Below are the code and all the weights of a small trained network. Each question names an input and a class and asks about switching units off, where a switched-off unit gives its printed mean instead of its output.

import numpy as np


def w(rows, s, z=0):
    codes = np.array(rows[::2]) - 128.0
    scale = np.full(codes.shape[1], s)
    scale[-1] = z or s
    return codes * scale


def f(y):
    return y / 2 * (1 + np.tanh(0.7978845608 * (y + 0.044715 * y**3)))


def log_softmax(a):
    a = a - a.max(-1, keepdims=True)
    return a - np.log(np.exp(a).sum(-1, keepdims=True))


def net(x, mask):
    res = np.array(x, float).reshape(1, 7) / 4 @ E
    y = f(res @ A[0][:, :-1].T + A[0][:, -1])
    res = res + np.where(mask, y, B[0][:, -1]) @ B[0][:, :-1]
    return log_softmax(res[-1] @ U[:, :-1].T + U[:, -1])


A, B = {}, {}
E = w([
[64,35,105,101,127,153,213,82],'x0',
[196,102,155,41,153,113,72,96],'x1',
[177,121,18,117,239,147,159,182],'x2',
[129,121,8,69,49,173,36,187],'x3',
[77,104,120,217,112,3,10,149],'x4',
[237,245,145,183,138,57,140,173],'x5',
[116,116,217,55,181,210,88,241],'x6',
],0.0056)
A[0] = w([
[130,160,118,128,71,67,156,140,158],'neuron 0',
[117,156,125,169,110,77,103,155,193],'neuron 1',
[160,141,154,106,175,134,110,116,170],'neuron 2',
[119,97,149,97,86,160,64,146,153],'neuron 3',
[168,133,87,97,155,158,135,128,134],'neuron 4',
[143,150,57,115,113,177,140,148,177],'neuron 5',
[93,102,133,85,108,151,35,129,177],'neuron 6',
[128,133,143,128,163,143,125,102,156],'neuron 7',
[90,80,122,117,109,112,108,126,251],'neuron 8',
[138,148,27,88,112,186,171,161,182],'neuron 9',
[117,112,91,137,151,58,122,171,155],'neuron 10',
[102,97,194,135,162,177,182,179,173],'neuron 11',
[206,158,172,143,43,85,169,129,170],'neuron 12',
[116,184,171,161,70,152,113,132,189],'neuron 13',
[125,65,142,112,88,183,50,144,138],'neuron 14',
[156,142,165,134,143,114,116,97,130],'neuron 15',
[111,126,218,114,206,193,207,198,135],'neuron 16',
[134,136,101,183,131,82,96,163,124],'neuron 17',
[127,99,137,101,96,144,78,125,198],'neuron 18',
[97,170,171,169,89,126,112,114,163],'neuron 19',
[103,117,138,142,178,127,143,89,180],'neuron 20',
[201,141,156,121,236,118,69,80,135],'neuron 21',
[116,100,91,170,163,89,80,178,159],'neuron 22',
[120,191,142,202,82,73,80,162,240],'neuron 23',
[77,91,101,152,131,120,142,60,131],'neuron 24',
[122,144,109,104,160,161,145,143,161],'neuron 25',
[98,98,143,63,95,155,37,125,162],'neuron 26',
[107,53,78,138,89,78,196,2,121],'neuron 27',
[213,178,165,93,118,66,147,91,195],'neuron 28',
[122,193,185,166,39,123,140,83,107],'neuron 29',
[118,87,105,151,110,86,131,108,182],'neuron 30',
[134,146,72,173,164,66,94,168,125],'neuron 31',
[177,136,61,111,100,169,182,165,157],'neuron 32',
[147,123,98,137,141,105,121,144,158],'neuron 33',
[138,137,157,184,79,110,120,137,172],'neuron 34',
[116,115,135,54,96,134,112,152,203],'neuron 35',
],0.0098,0.0023)
B[0] = w([
[115,120,147,124,147,86,98,129,169],'neuron 0',
[140,125,140,163,111,108,78,113,196],'neuron 1',
[148,163,133,98,114,158,145,110,156],'neuron 2',
[61,157,104,138,133,149,132,151,198],'neuron 3',
[184,156,113,122,158,153,126,137,169],'neuron 4',
[166,134,97,160,184,124,135,141,190],'neuron 5',
[53,169,107,142,105,152,117,158,215],'neuron 6',
[138,120,132,109,112,143,133,132,139],'neuron 7',
[96,126,112,148,99,159,148,111,187],'neuron 8',
[208,136,78,167,202,143,134,156,225],'neuron 9',
[125,128,172,167,107,113,133,142,169],'neuron 10',
[102,68,179,122,155,181,104,109,202],'neuron 11',
[101,133,138,57,150,74,101,144,202],'neuron 12',
[114,132,80,106,136,132,94,100,195],'neuron 13',
[57,161,94,137,107,161,134,166,211],'neuron 14',
[155,150,114,95,114,120,136,118,152],'neuron 15',
[116,34,203,73,146,209,96,97,238],'neuron 16',
[137,121,174,163,115,101,90,140,186],'neuron 17',
[72,140,118,136,128,131,134,150,180],'neuron 18',
[136,131,80,128,120,123,91,83,190],'neuron 19',
[144,99,120,110,97,154,153,117,159],'neuron 20',
[197,218,131,83,58,164,186,116,182],'neuron 21',
[125,135,177,184,99,129,119,152,187],'neuron 22',
[139,149,131,167,108,103,27,69,254],'neuron 23',
[147,91,91,149,94,136,173,94,186],'neuron 24',
[148,119,122,119,166,147,120,119,161],'neuron 25',
[37,161,94,135,121,154,130,169,224],'neuron 26',
[92,53,97,139,111,34,253,138,238],'neuron 27',
[126,166,160,43,130,73,151,171,203],'neuron 28',
[116,114,72,88,161,91,100,82,207],'neuron 29',
[129,108,136,146,109,110,154,98,172],'neuron 30',
[149,130,204,168,115,108,103,165,197],'neuron 31',
[183,122,110,151,200,118,117,161,197],'neuron 32',
[141,135,151,148,129,120,136,139,148],'neuron 33',
[138,129,110,131,125,104,84,99,184],'neuron 34',
[89,138,121,150,155,164,137,146,188],'neuron 35',
],0.025,0.0078)
U = w([
[129,153,84,54,122,66,44,17,87],'0',
[135,94,136,40,120,40,207,126,75],'1',
[192,211,173,6,72,145,185,122,104],'2',
[121,29,207,42,151,229,143,74,144],'3',
[224,133,84,134,231,165,151,179,254],'4',
[128,26,83,151,42,101,255,54,112],'5',
[29,177,80,130,100,212,136,181,147],'6',
[162,145,212,204,42,100,81,118,107],'7',
],0.0055,0.001)

Each question gives the input, the list of numbers given to net, and the class t.
The units are the neurons (one row each of A and B). Each row of codes is followed by its name. A weight is (code - 128) times the scale printed after its matrix; where a second scale follows, it is the last column's (A, B and U).
mask holds one flag per neuron, in row order. A switched-off neuron (its flag False) gives its mean, the last column of its row in B, instead of its output. The means were averaged over made-up inputs and are rounded, as every weight is.
A unit's drop is (log p(t) with every unit on - log p(t) with that unit switched off) / (log p(t) with every unit on - log p(t) with every unit switched off).
The circuit of an input: a set's keep is (log p(t) with only the set's units on - log p(t) with every unit switched off) / (log p(t) with every unit on - log p(t) with every unit switched off). Starting from the 12 units with the biggest drops (on a tie, the unit counted first), units are removed one at a time, each time the one whose removal leaves the highest keep (on an exact tie, the one counted first), for as long as the keep stays at least 0.8.
circuit, biggest first: the units of the circuit, biggest drop first
most important unit: the unit with the biggest drop
k most important neurons: the k neurons with the biggest drops, biggest first
drop of u: that unit's drop, to one decimal
input [-8,4,0,-4,-7,-7,-8], class 1: most important unit	neuron 28
input [-8,2,-5,-3,-7,-8,-8], class 5: 2 most important neurons	neuron 27; neuron 24
input [1,6,8,8,0,1,7], class 4: 3 most important neurons	neuron 9; neuron 32; neuron 5
input [-8,3,8,-4,-1,-5,4], class 3: 3 most important neurons	neuron 16; neuron 11; neuron 28
input [6,6,6,4,0,-5,-3], class 4: 4 most important neurons	neuron 9; neuron 4; neuron 32; neuron 5
input [-4,-4,-4,7,2,7,5], class 0: 2 most important neurons	neuron 13; neuron 12
input [-2,-1,3,4,-4,-2,6], class 4: 2 most important neurons	neuron 9; neuron 32
input [-4,7,2,-1,-3,1,7], class 3: 2 most important neurons	neuron 16; neuron 11
input [7,-7,5,7,3,5,-4], class 4: 4 most important neurons	neuron 9; neuron 32; neuron 5; neuron 6
input [1,-3,7,7,3,1,-8], class 7: 2 most important neurons	neuron 31; neuron 22
input [4,3,-5,-4,-5,7,2], class 3: 2 most important neurons	neuron 16; neuron 11
input [-4,6,-5,-7,0,-3,3], class 2: 2 most important neurons	neuron 21; neuron 28
input [-7,-2,2,-5,0,5,1], class 0: 2 most important neurons	neuron 23; neuron 12
input [-7,2,8,5,-2,-4,4], class 4: circuit, biggest first	neuron 9
input [1,-2,-8,7,0,6,4], class 0: 2 most important neurons	neuron 23; neuron 29
input [-3,-6,-2,2,5,5,3], class 7: 3 most important neurons	neuron 31; neuron 22; neuron 17
input [3,8,-1,8,5,4,-3], class 6: 2 most important neurons	neuron 26; neuron 6
input [4,-3,-7,-6,0,-3,1], class 5: drop of neuron 27	0.6
input [-2,-6,-3,6,-5,-7,-7], class 5: drop of neuron 27	0.8
input [-4,-4,7,-3,-3,5,-2], class 4: circuit, biggest first	neuron 32
input [7,6,7,-3,-8,-6,-6], class 5: drop of neuron 27	7.4
input [4,7,-2,-8,3,1,4], class 3: drop of neuron 11	0.4
